Here is a tiny trained network, its code and every weight. The questions are about switching its units off for an input and a class, where a switched-off unit gives its printed mean instead of its output.

import numpy as np


def w(rows, s, z=0):
    codes = np.array(rows[::2]) - 128.0
    scale = np.full(codes.shape[1], s)
    scale[-1] = z or s
    return codes * scale


def f(y):
    return np.maximum(y, 0)


def log_softmax(a):
    a = a - a.max(-1, keepdims=True)
    return a - np.log(np.exp(a).sum(-1, keepdims=True))


def net(x, mask):
    res = np.array(x, float).reshape(1, 6) / 4 @ E
    y = f(res @ A[0][:, :-1].T + A[0][:, -1])
    res = res + np.where(mask, y, B[0][:, -1]) @ B[0][:, :-1]
    return log_softmax(res[-1] @ U[:, :-1].T + U[:, -1])


A, B = {}, {}
E = w([
[47,166,129,101],'x0',
[102,48,143,35],'x1',
[175,135,138,37],'x2',
[180,181,97,123],'x3',
[97,103,1,147],'x4',
[70,145,215,116],'x5',
],0.0074)
A[0] = w([
[136,205,139,152,148],'N0',
[84,158,143,160,55],'N1',
[166,154,149,172,154],'N2',
[152,106,142,144,254],'N3',
[119,68,127,148,168],'N4',
[183,182,165,216,119],'N5',
[151,127,79,145,178],'N6',
[145,125,153,139,22],'N7',
[96,150,138,155,97],'N8',
[130,135,116,139,60],'N9',
[169,166,4,169,148],'N10',
[143,121,92,69,56],'N11',
[112,116,150,129,130],'N12',
[117,110,112,133,21],'N13',
[139,70,134,183,79],'N14',
[99,122,99,146,114],'N15',
[146,140,83,145,141],'N16',
[89,206,146,125,106],'N17',
[157,125,124,52,154],'N18',
[163,207,109,103,174],'N19',
],0.02,0.0033)
B[0] = w([
[96,243,156,120,181],'N0',
[174,21,120,131,160],'N1',
[166,188,187,117,176],'N2',
[103,187,86,93,167],'N3',
[86,218,137,145,166],'N4',
[184,240,235,74,212],'N5',
[137,163,73,141,185],'N6',
[158,122,50,57,139],'N7',
[141,49,152,150,155],'N8',
[96,138,138,139,137],'N9',
[42,179,14,243,255],'N10',
[171,170,197,127,167],'N11',
[81,116,124,150,152],'N12',
[157,163,137,143,137],'N13',
[221,172,108,179,164],'N14',
[134,106,252,207,161],'N15',
[120,141,81,168,176],'N16',
[241,75,116,225,172],'N17',
[118,139,223,47,194],'N18',
[208,240,130,160,182],'N19',
],0.024,0.014)
U = w([
[97,105,202,81,75],'0',
[199,207,214,78,116],'1',
[110,197,66,250,253],'2',
[164,27,158,151,50],'3',
[120,158,185,42,186],'4',
[122,74,2,32,5],'5',
],0.0062,0.0045)

Each question gives the input, the list of numbers given to net, and the class t.
The units are the neurons (one row each of A and B). Each row of codes is followed by its name. A weight is (code - 128) times the scale printed after its matrix; where a second scale follows, it is the last column's (A, B and U).
mask holds one flag per neuron, in row order. A switched-off neuron (its flag False) gives its mean, the last column of its row in B, instead of its output. The means were averaged over made-up inputs and are rounded, as every weight is.
A unit's drop is (log p(t) with every unit on - log p(t) with that unit switched off) / (log p(t) with every unit on - log p(t) with every unit switched off).
The circuit of an input: a set's keep is (log p(t) with only the set's units on - log p(t) with every unit switched off) / (log p(t) with every unit on - log p(t) with every unit switched off). Starting from the 12 units with the biggest drops (on a tie, the unit counted first), units are removed one at a time, each time the one whose removal leaves the highest keep (on an exact tie, the one counted first), for as long as the keep stays at least 0.8.
units of the circuit, in order: the units of the circuit, biggest drop first
most important unit: the unit with the biggest drop
k most important neurons: the k neurons with the biggest drops, biggest first
drop when u is switched off: that unit's drop, to one decimal
input [-5,-7,-3,4,-3,-1], class 1: units of the circuit, in order -> (N5)
input [-2,2,7,-3,8,5], class 4: units of the circuit, in order -> (N5, N19, N10)
input [0,1,4,-2,4,2], class 4: units of the circuit, in order -> (N10, N5, N19, N17)
input [7,-6,-1,-4,-2,3], class 3: 2 most important neurons -> (N1, N17)
input [-8,8,-4,7,-1,7], class 4: 3 most important neurons -> (N10, N5, N19)
input [4,5,1,2,-1,-3], class 1: 2 most important neurons -> (N10, N11)
input [-4,-2,-1,-8,1,3], class 1: 2 most important neurons -> (N10, N16)
input [4,5,0,-8,-7,-4], class 0: 2 most important neurons -> (N10, N5)
input [6,5,-2,6,-2,5], class 3: 3 most important neurons -> (N10, N5, N17)
input [-8,5,7,-2,1,3], class 4: 2 most important neurons -> (N5, N19)
input [4,0,-3,8,-4,-2], class 1: 2 most important neurons -> (N10, N5)
input [6,5,-7,0,2,6], class 3: drop when N10 is switched off -> 0.2
input [8,-1,4,-7,-6,-1], class 3: drop when N17 is switched off -> 0.1
input [-4,6,8,4,2,1], class 1: most important unit -> N11
input [-8,3,5,0,6,8], class 4: drop when N5 is switched off -> 0.2
